Rows are numbered. After the first four, each row is followed by the numbers of the three nearest rows among all rows above it, by straight-line distance, nearest first.
0: [ 74   2  -7   0   4   3  43  40  90  10   2 -33   8  -1  35  -5  27   6
 -15 -18 -24  -8 -23  39 -31  -4  19  -6 -84  47  17  14 -59 -51   3 -10
 -62 -26 -68   0 -19 -21 -51  -8  16  30  14]
1: [  8 -15  -1  -1  -5   3  26 -38  46  22   6 -28 -18  -1   0 -25  13 -18
   3 -28  -3  -8 -19  16  -2   7   4  -7 -26  27 -21 -18 -10  -7   6   8
 -22  -7   0  -6  -6   1 -24  -3  12   2   8]
2: [  8   3  12   6 -12 -23   5 -49  76  10   4 -35  11  -7  16  -9  33   1
 -10 -23 -15   6 -19  31 -16  -2  -5  -4 -52  70 -13   1   5 -33 -15  -4
 -59   5 -35  -9 -18 -15 -19  -7  14  12   4]
3: [ -58  -12    9   -7  -12  -17  -24 -115   37    9   -2  -17   -1  -14
  -26  -25   -7  -14    9  -53   26   10    0   -3   33   13   -6   -8
   64   32  -27  -19   72   17    6   15  -29   27   35   16    0   11
   13    1    2  -18   10]
4: [ 56 -31  10  -1 -11  17  31 -32  68  -3   7 -22  -7  -4  10 -17  26 -16
  -6 -24 -14 -13 -32  37  -1  -6  14 -11 -96  30 -23  -5 -49 -32  -1  -2
  23 -25 -36  -8 -20 -17 -50  10  16  10   6]	1 0 2
5: [   4  -32    1   -9   -9   27    4 -108    9   11   -2  -26   -7   -6
  -31  -20  -10  -37    9  -44   17  -15    9   -2   29    7   -1   -9
  -12   -6  -58  -14    7    7   -1   24   29   -3   -1    9  -22    5
  -20  -11    4  -29    3]	1 3 4
6: [ -25   -7    2   -8   -4   -2    1 -100   64    6  -20  -19   -5  -13
  -23  -24   -9  -22    6  -38   33   -1    3  -11   20    6   -6   -8
   48    0  -41  -27   57   25    9   11  -20   26   28   -1   10   -8
   11  -15  -13  -23    8]	3 5 1
7: [-17  -6   4  -2 -11 -11   2 -80  43   2  -2 -21  -8 -17 -29 -27   9 -25
   5 -27  15   8   7  -1  12  11  -8  -5  23  12 -44  -6  34  15  -7  19
 -13  20  -3   4  -9  -5 -10 -22  -5 -24  15]	6 5 3
8: [ 13 -39   3 -10 -11   4  16 -59  41  19 -14 -23 -14  -4   2 -18   1 -37
   8 -35  -3   4 -16  17  21   1  -2  -1 -49  18 -32 -13  -4   0  -1   5
   6   1 -10  -8 -11  -3 -16  -9 -10  -1   5]	1 5 7
9: [ -5 -17   5 -17 -16  -1  -8 -84  50  16   6 -15   0 -14  -1 -20   0 -17
   9 -36  -4   3  -7   2   7   6 -16 -10   0  47 -44 -20  32 -16  -8   5
 -32  13  -1   7 -15   4 -21  -7   8  -8   2]	7 1 8
10: [ 41  17  -6   8   4 -20  30  25 114   7   2 -33  -4   5  47 -12  28  -7
 -22 -23 -24  -2 -16  26 -18   8   2   0 -46  44   8   1 -13 -44  18   6
 -71 -21 -27 -12  10 -22 -34 -10  -6  23   8]	0 2 1
11: [ -39  -18    1  -10   -6    2   -3 -110   39    9    6  -31  -12  -18
  -35  -36   -9  -23   12  -27   31   -4    3  -14   26   11  -11    0
   42  -13  -57  -21   62   37   -6   18  -21   16   14    1    0    4
    5   -5   -6  -31    7]	6 7 3
12: [-21   1   2  -2  -7  -1  11 -87  57   0   0 -42   0 -12 -22 -24   2 -15
  10 -42  15   8   1  -1  31  18  -6  14  43  27 -21 -12  40  13   2   4
 -24  10   5  -4   3  -1   4 -18  -1 -21   1]	7 6 11
13: [-33  -7  -9 -25  -5  -6  -4 -83  43  13   0 -27  -1 -18 -13 -26  -2 -18
   3 -38  30   5   8  -8  24  18  -9   0  56  -3 -22 -11  61  21  12  17
 -31  15  21  -6  20   7   3 -10  -6 -19   1]	6 12 11
14: [ -1 -25  -4   4  -6  15  26 -59  68   9 -17 -31   2  -8 -10 -11   7   0
   5 -26   2  -6 -14  17  24   8   0  -2 -17  28 -36   2 -10  -4  -8 -11
 -13  -8 -12  -4   0 -15 -27  -9   5   3  -2]	1 8 9
15: [ 26 -33  -2 -10   5   1   2 -35  73   3   9 -31  -4 -10  24 -14  19 -22
  -2 -20 -14   0 -17  14   2   0 -10 -11 -51  33 -24  -7   2 -20   3  -6
 -16  -6 -18  -9  -3  -6 -29   5  14  -6   2]	1 8 14
16: [  6 -19  19 -13  -7   7  12 -59  68  13  16 -21  -2  -1   3 -13  13  -5
   1 -23 -11  -7  -7  23 -10  -1 -21  -1 -41  51 -20  -1  10 -22  -9  -5
 -38   0 -16 -11  -8  -5 -14  -8   5   5  13]	15 2 1
17: [ 59  -6  -9   0  -1  -5  23  14  81  16  12 -39  -8  12  31  -1  35 -18
 -20 -18 -16  -5 -32  39 -18   6  17  -4 -95  32  21   8 -43 -60  15  -3
 -45 -19 -55  -7 -18 -13 -45  -8   9  27   9]	0 10 4
18: [  6 -19   4 -13  -5 -16   1 -59  78  16  13 -15   1 -16  19 -19  36  -4
  -6 -29 -20  -5 -23  22  -5  -5  -4  -1 -42  70 -16  10  13 -30   4  -4
 -34   5 -23 -12 -13 -15 -25 -12   7  25   7]	2 16 15
19: [ -49  -13    7  -14   -7    8   -7 -111   12    6  -11  -17  -12    0
  -45  -31  -21  -31    9  -47   29    8   14   -8   41    8  -16   -4
   31   -6  -61  -31   65   45    1   16    8   17   34   18   10    3
    4   -3    4  -34   10]	11 6 3
20: [ -46  -18    0    6  -10   -7   -1 -122   15   16    3  -32  -19  -31
  -47  -32  -19  -25   16  -28   27   13   21  -18   37   18  -26   -9
   64  -36  -52  -21   92   49    3   22    2   27   37    1   23    9
   16   -6  -13  -40    3]	11 19 6
21: [-10 -24  15  -4 -15   0   7 -74  41  12   4 -24   0 -15   0  -6  17 -35
   6 -30  13   6 -13  11   1  10 -14  -5 -44  45 -42 -23  27 -19   3   5
 -10  -9  -9   8 -20  -4 -41  -4  -3  -5  11]	9 8 16
22: [ 13  -6   5   3 -15 -15  16 -43  67  10   4 -20  17 -13  30  -7  23  -2
  -5 -30 -26   7 -16  33 -13  -7   1  -5 -56  60  -5   5  -9 -46  -2 -19
 -46  -9 -34 -14 -19 -18 -39 -15   5  23  -1]	2 18 16
23: [  6 -15  -7  -9   8  -3  52  -2  82   8   8 -35 -36 -10   8 -23  10 -25
   7 -29  -3   4 -14   4   1   6   8  10 -27  -6 -17   1  -2 -16  14  -1
 -17   3  -7  -7  17  -2 -27   8  -2  -2   4]	1 15 14
24: [ 36  16  -1   5  -2  -2  30  21  99  15   1 -26  -8 -11  52  -3  27   6
 -32 -18 -16   5 -21  35 -26  -2  -7  -6 -57  56   7  14 -26 -40   5 -11
 -68 -16 -42 -10  -9 -15 -45  -4   5  37   3]	10 0 17
25: [ 17 -22   9 -18  -1 -21  -1 -49  66  29   1 -30  -7 -11  20  -4  17 -23
  -8 -25 -12   6 -17  10 -10   0 -10  -4 -42  49 -19  -5  26 -30   8  -3
 -43   0  -3   2  -5  -9 -26  -6  -9  13   4]	18 16 15
26: [ 17 -21  -9  10  11  -1  57  -9  83  16   9 -35 -17 -13  -5 -18   4 -10
   2 -14  -5  -3   6  20   6   7  13   8   3 -18 -13  -4 -19  -4   1   3
 -25  -7 -12 -12  23 -25 -21 -21  -6  -8  16]	23 1 14
27: [ 37  -6  -1   6   4   0  43  -8  86  24  10 -25  -1  -4  24 -10  31  -8
 -17 -23 -37 -10 -12  29  -3  12  -2  -9 -62  25 -11   8 -27 -35   9  -7
 -24 -25 -43  -5 -13 -25 -33  -8   7  12  11]	17 22 24
28: [ 36 -13   7   1   8 -21  43   5  99   7  23 -43  -9 -10  38   5  27  -9
 -17 -14 -21  12 -19  22 -17  -4   5  -3 -38  38   4  -5  -8 -38  14  -5
 -60  -7 -14 -13  12 -21 -29   7  -3  13   3]	10 24 27
29: [ 21 -10  -3   3   6 -10  38  -7 106  10  16 -38 -14  -7   9 -12  23 -11
  -2 -14 -13   2  -1  22  -9   1  -4  10 -12  22  -2  -4  -9 -20  17  -5
 -40  -8 -16  -8  11  -9 -31  -9  -8  16  17]	28 23 26
30: [  3  -8   6 -15 -11 -18  12 -66  73   1  -5 -16  -4 -14  11 -13  13 -13
  -6 -45  -3  -2  -9   4   7   0  -7  -1 -18  52 -20  -9  33 -18   3  -2
 -54   3  -7  -3 -16  -5 -14 -18  -6   9   6]	25 16 9
31: [ 51 -10  -3   1  16  -5  54  24 103  11  16 -40 -19   1  27  -3  24  -6
 -16  -9 -13  -5  -4  16 -26   9  -3  -2 -52   0   1   7 -38 -35  18  -9
 -22 -14 -29 -15  15 -22 -44  -3   1  14   1]	27 28 29
32: [-34 -22   7 -19  -8  15   5 -94  28   4  -5 -24 -10  -5 -28 -29  -5 -23
  19 -48  22  -6  12   0  29  10 -10  -5  25  12 -59 -18  33  26 -10  19
  -1   7  13  -3  -2  12  -5  -9  -4 -22  12]	11 7 19
33: [ 44 -10   9   6 -12  11  26   6  88  11   1 -25  -2  13  37  -7  38 -10
 -12 -21 -28 -11 -19  38 -23  -3   3   3 -91  48 -11  -1 -40 -11  15 -14
 -14 -32 -45 -11 -13 -24 -46 -11  13  16   2]	27 17 4
34: [-33 -27   3 -21  -8   7 -10 -87  19   9  -7 -25 -24  -8 -27 -28 -13 -30
   6 -37  23   1  -1 -11  25  20  -7  -3  24 -10 -44 -16  56  26  -1  23
 -11   9  32  14  -5  16  -4 -19  -9 -20   5]	32 11 19
35: [  3 -24  11 -13  -5 -16  -9 -58  71  22   1 -22   3 -11  20 -11  14  -2
  -4 -27   0  12 -16  23  -3   1  -5  -6 -48  36 -21   2  18 -30  -2 -10
 -21  -7 -13   1 -16 -11 -14   1  18  -1   6]	25 16 15
36: [ 54  20 -24  -6  11  -8  28  96 125  10  16 -28  11   8  69   2  47  12
 -21 -12 -23  -3  -2  39 -51   9  24  -5 -65  72  55  14 -51 -81  26 -16
 -98 -21 -60 -17  -2 -24 -35 -13   9  46  17]	0 24 10
37: [-14 -19  -3 -14 -14  17   3 -89  21   9  -3 -32 -17 -18 -36 -35  -3 -38
  11 -39  18   1   3  -4  34  12  -9 -11  23  -4 -51 -10  37  24   7  24
  15   8  13  14   2  11 -17 -17  -4 -32   6]	32 34 7
38: [-18 -11  -7  -3   6 -17  20 -45  66  16  12 -31  -8 -24  10 -21   2 -14
  -2 -30  11  12   8  -1  -2  19 -11  -2  31   7 -16  -4  54  11  25   5
 -53  14   8   2  16  -6  10 -12 -23 -10   2]	13 12 7
39: [ -14   16    7   12    1  -66   -3    7  127   16   12  -28   12  -19
   49   -1   32   10  -24  -11  -23   19  -20   17  -28   -6   -7    5
   -5   70   31    5   51  -50   18  -12 -127    6  -15   -3   10  -31
    1  -23  -12   28    4]	10 28 2
40: [ -3   3 -12  -3   9 -53   1   5 113  13  20 -34   8 -34  52 -12  32  -1
 -14 -18 -21  15 -12  17 -26  10 -23  -2 -25  60   7  -4  49 -29  15 -13
 -90   6 -10  -7  10 -20  -1 -10  -6  26  10]	39 28 10
41: [  3 -47  -3 -10 -12  17  14 -77  35   8  -7 -28   3   1 -10 -21 -10 -17
  11 -35   6   4   3   2  16   5   8  -1 -39  13 -33  -3 -18   8  -5  12
   8  -7 -15  -6 -15  -5 -26  -5   1  -9   4]	8 14 5
42: [ 15  31  -8  -1  13 -35  27  43 122  14  23 -37   2  -6  49  -3  38  17
 -19 -16 -25  10 -13  34 -23  12   3  13 -38  41  16  15  -5 -60  27 -21
 -93   9 -39  -7  17 -26 -27 -15   1  24   3]	10 24 28
43: [ 22 -35   9  -4 -15   2  10 -82  54  12   1 -25   2  -5  -2 -15  12 -13
   8 -34  -1 -11 -13  24   8   9  -6  -4 -67  40 -41  -7  -4 -15 -11   6
  12 -11 -17   0 -31 -13 -36  -3  16   5   4]	8 21 41
44: [ -8 -13 -17 -17   3   2   7 -79  40  14  -2 -18 -13 -11 -18 -26 -10 -24
  10 -38  27   4  11   1  20  16   5 -11  15  14 -47  -6  27   6   5  10
 -20   3   3  -3   1 -10  -3 -13  -7 -18  10]	7 32 12
45: [ -23  -38    5  -26   -9   10   -3 -103   20    8  -15  -25  -10   -9
  -26  -28  -13  -29   16  -33   29    5   18  -15   31   19  -16    1
   25   -7  -44  -26   50   19    4   22  -13   23   16    8    1   10
    9   -7  -11  -28    7]	34 32 11
46: [-23  -2  -1  -2 -13 -40  10 -23 104  22  18 -36 -12 -23  24  -8  16  -1
 -15 -19  -8  -1 -26   7 -13  10 -16   3   3  51 -10   1  59 -27  11 -13
 -70  13   3  -1   8 -26 -14 -15 -14   9  10]	40 30 25
47: [-13 -18   6 -26  -9  17   7 -85  32   2  10 -22  -7  -2 -25 -26   0 -33
  20 -35  15   0  11   9  27  13 -11  -9  31  19 -33 -16  34  11  -3  15
  -1   5   8   7   4   5  -7  -2   9 -21   5]	32 37 44
48: [ 18 -29  11  -4 -14  11  20 -66  44  10  10 -42  -4   6  10  -8   7 -20
  -1 -29 -16  -7 -22   7  10  -7  11 -17 -78  49 -29  -5 -10 -27 -16   7
  18  -5 -18  -2 -20 -15 -29   3   9  10   6]	43 8 15
49: [-15 -20  -3 -10  -9  -6  10 -65  48  15  -6 -25  -4 -11  -4 -24   0 -21
  12 -38  28   0  -5   4  19  16   6  -3   6  20 -37 -12  41  -2  14   6
 -32  14   6   8  -8   5 -12 -15   0 -23   6]	44 7 9
50: [ 26 -25  -5  -9  10  -5  45  -1  93  10  13 -34 -14  -4   3 -20  17 -17
   7 -10  -3  -3 -14  13 -10   2   1   4 -22  18 -21   0  -3 -10  29   6
 -26 -12  -9  -3  16 -17 -33  -5 -12   9  11]	29 23 26
51: [ -28   -9   -1  -18  -22    2   -1 -105   33   17    2  -21   -6  -13
  -14  -32    1  -15   10  -45   29   -3    4   -1   11   13   -6   -2
   51   15  -40  -19   44   23    4   17  -27   18   23    9    4    0
    2   -4   -1  -16   -1]	13 6 11
52: [-14 -29  -6 -10 -16   9   8 -70  40  13  -1 -30  -7  -5  -9 -30   1 -13
   5 -27  26   3  -2   8  15   5  -2  -1  16   4 -46 -10  28  11  -2  17
 -17  -5   6  -1 -10  10 -26  -6  -5 -22   2]	49 44 7
53: [  0 -13 -13 -11  -8   7  20 -68  43   7   3 -38  -7  -1 -19 -26  -1 -33
   9 -29  22   1  -6   0  21  10   7   6  23   3 -31 -13  29  11   5  17
 -17  11  11  11  10  -6  -7 -12 -15 -23   1]	44 52 49
54: [  8 -32   2 -16  -4  17  22 -68  36  16 -10 -25 -17   6 -13 -27   2 -28
  16 -30  11  -5 -14  -8   2   2   0  -6 -11   2 -33 -15   9   5  -3  28
  22   6 -12  -1 -11  -9 -15  -8  -2 -20   1]	41 8 52
55: [ 18 -10   7  -3 -13 -21  15 -14  99  12   1 -35  -9 -12  41  -5  26 -10
 -10 -16   2  10 -13  29  -9 -10   5  -8 -62  60  -5  -4   1 -39   3 -11
 -55   5 -31  -8   2 -10 -28 -27   1  20   7]	22 2 28
56: [ -24  -22   -2  -18    4    1   -3 -102   20    7   -1  -22   -4   -5
  -38  -32  -13  -30   16  -31   31   12    8   -8   31   15  -14   -2
   22   -6  -58  -11   59   32   -4   23    0   25   23    6   -7   11
    6  -11   -9  -34   -2]	45 34 11
57: [ 14  20  -5  -2   1 -40  -2   6 113   8   7 -23   7  -4  45  -4  43   9
 -26 -15 -29   7 -22  29 -31   8  -1  -4 -36  66  27  13  11 -55  14 -21
 -72   6 -31  -6 -11 -25 -25 -12 -13  27   7]	42 10 40
58: [  3 -22   6  -3  -9  -7  29 -48  67  15  10 -29 -20  -1   6 -21  12  -6
  -6 -27  -8  -3  -1  14  -9   8   4   3 -17  19 -34  -7  10  -7  18  11
 -24  -6  -6  -7  -7  -6 -12  -3   5   5  14]	1 16 14
59: [ -1 -17   4  -8  -6  17   7 -70  40  11   8 -26 -20   9 -19 -27  -5 -26
  14 -26  25  -3  -7   8  16  14  -9   3  10  -7 -34  -6  43  -1   8  24
  -5  14   2   3  -6  -6  -9 -20 -13 -19   7]	53 52 44
60: [ 40   1 -11  -9  -4 -21  -4  10  98   8  20 -20   7   0  44   9  47   8
 -31 -15 -28  11 -31  32 -29  12  23   4 -65  67  20  14 -10 -61  22  -7
 -69 -12 -47  -9 -14 -15 -32  -1  13  27   1]	57 24 10
61: [ -8 -17  -1 -23   2  -7   1 -67  61   2 -15 -24  -2  -9   2 -26  15 -12
   0 -33   3  -3   1   1  13  17 -21   3 -10  38 -22  -6  32  -4   6   7
 -12  12  -4   3  -6  -7 -17 -14   1 -10   6]	9 49 30
62: [ -37  -47    5  -12  -11   -2   -4 -122    2   14  -17  -28  -18  -10
  -40  -23  -27  -49   16  -32   31   15   15  -12   34   18  -18    1
   34  -23  -46  -28   79   49    6   39    9   17   44   12   11   13
    2   -7  -10  -51    6]	19 20 56
63: [-32  -3  -6  -2  -7   6   2 -97  21   4   0  -9  -4 -22 -38 -39   0 -15
   4 -43  28   0  11   4  44  30  -7   2  57  -6 -61 -16  42  22   3   8
 -19  16  23   5  10  -6  -6 -20   1  -7   0]	51 11 32
64: [ 19 -22  -6   0  -3 -13  38 -30  80   9   7 -35 -14  -6   5   0   4  -1
  -5 -23  -6  13 -22  25 -18  -1  -2   0 -32  21 -11  -9  -2 -21   4  -6
 -39 -14 -21 -10   8 -19 -21  -5   4  21   3]	29 50 58
65: [-17 -24  13  -6  -8   8   7 -93  55  10   1 -25  12 -12 -15 -11   6  -9
  -1 -31   9  -7 -15  15  18   5   1 -16   3  29 -43  -4  21  -6  -6   6
 -10   3  -3   2   2 -10 -16  -9   1  14  -2]	9 14 61
66: [ -5 -17   6  -3  -4 -33   1 -66  76  10   6 -21  10 -18  23  -9  21  -2
 -22 -31  -5   9 -13  15 -20 -11  -9 -12 -25  71 -20   9  34 -27  -1  -1
 -47   4 -13   0  -9 -13  -5  -7  -2  14  14]	18 30 25
67: [ 51  13 -10   8  -3 -12  38   3 102   0  16 -12   3  -1  28   7  34   4
 -25  -8 -15 -10 -10  34 -23   4  10   0 -69  47   9   8 -44 -53  11 -11
 -52 -15 -49 -17  -8 -15 -41 -17  13  32   9]	24 17 0
68: [  3   5  -9  -6   3 -22  24  -2  96  22   4 -27   2  -2  39   1  36  -6
 -24 -15 -15  -2 -26  35 -31   4  -7  -6 -46  56   1  19  -9 -51  14 -12
 -80  -5 -32  -8 -13 -22 -25   2  -2  27   8]	57 24 10
69: [  47   -8   -8  -13    4    8   30   43   86   -2   20  -18   -1   16
   51   -2   42  -14  -13  -15  -22   -9  -14   42  -20    0    5  -11
 -111   62   11    3  -62  -56    1   -4  -38  -21  -77  -12  -23   -9
  -59    0   18   35   17]	0 17 67
70: [-10 -16   8 -12  -4 -16  12 -52  80  19   0 -22   1 -19  19  -5  22 -23
  -7 -39 -12   5 -13  16  -2   3  -9   5 -19  46 -10  -7  27 -15   7  -2
 -55   7 -10   5  -9 -17  -3 -15   6   3   2]	30 25 66
71: [   1    1   -2    2    2  -45    1   -1  110   11   12  -38   14  -18
   37   -8   30  -16  -25  -12  -12   19  -14   29  -15   -1   -6   10
  -15   54   19    4   43  -48   31   -9 -100    7   -9    1   -3  -13
  -15  -18  -15   18   14]	40 39 57
72: [ -41  -18    3  -23  -14   13  -16 -118   26    4   -7  -17  -17   -5
  -30  -24  -11  -20   23  -36   28   -1   13   -9   33   17  -12    2
   45    1  -50  -16   77   47   -7   18   13   23   19   19   -3    3
    7  -10  -18  -30    7]	19 56 11
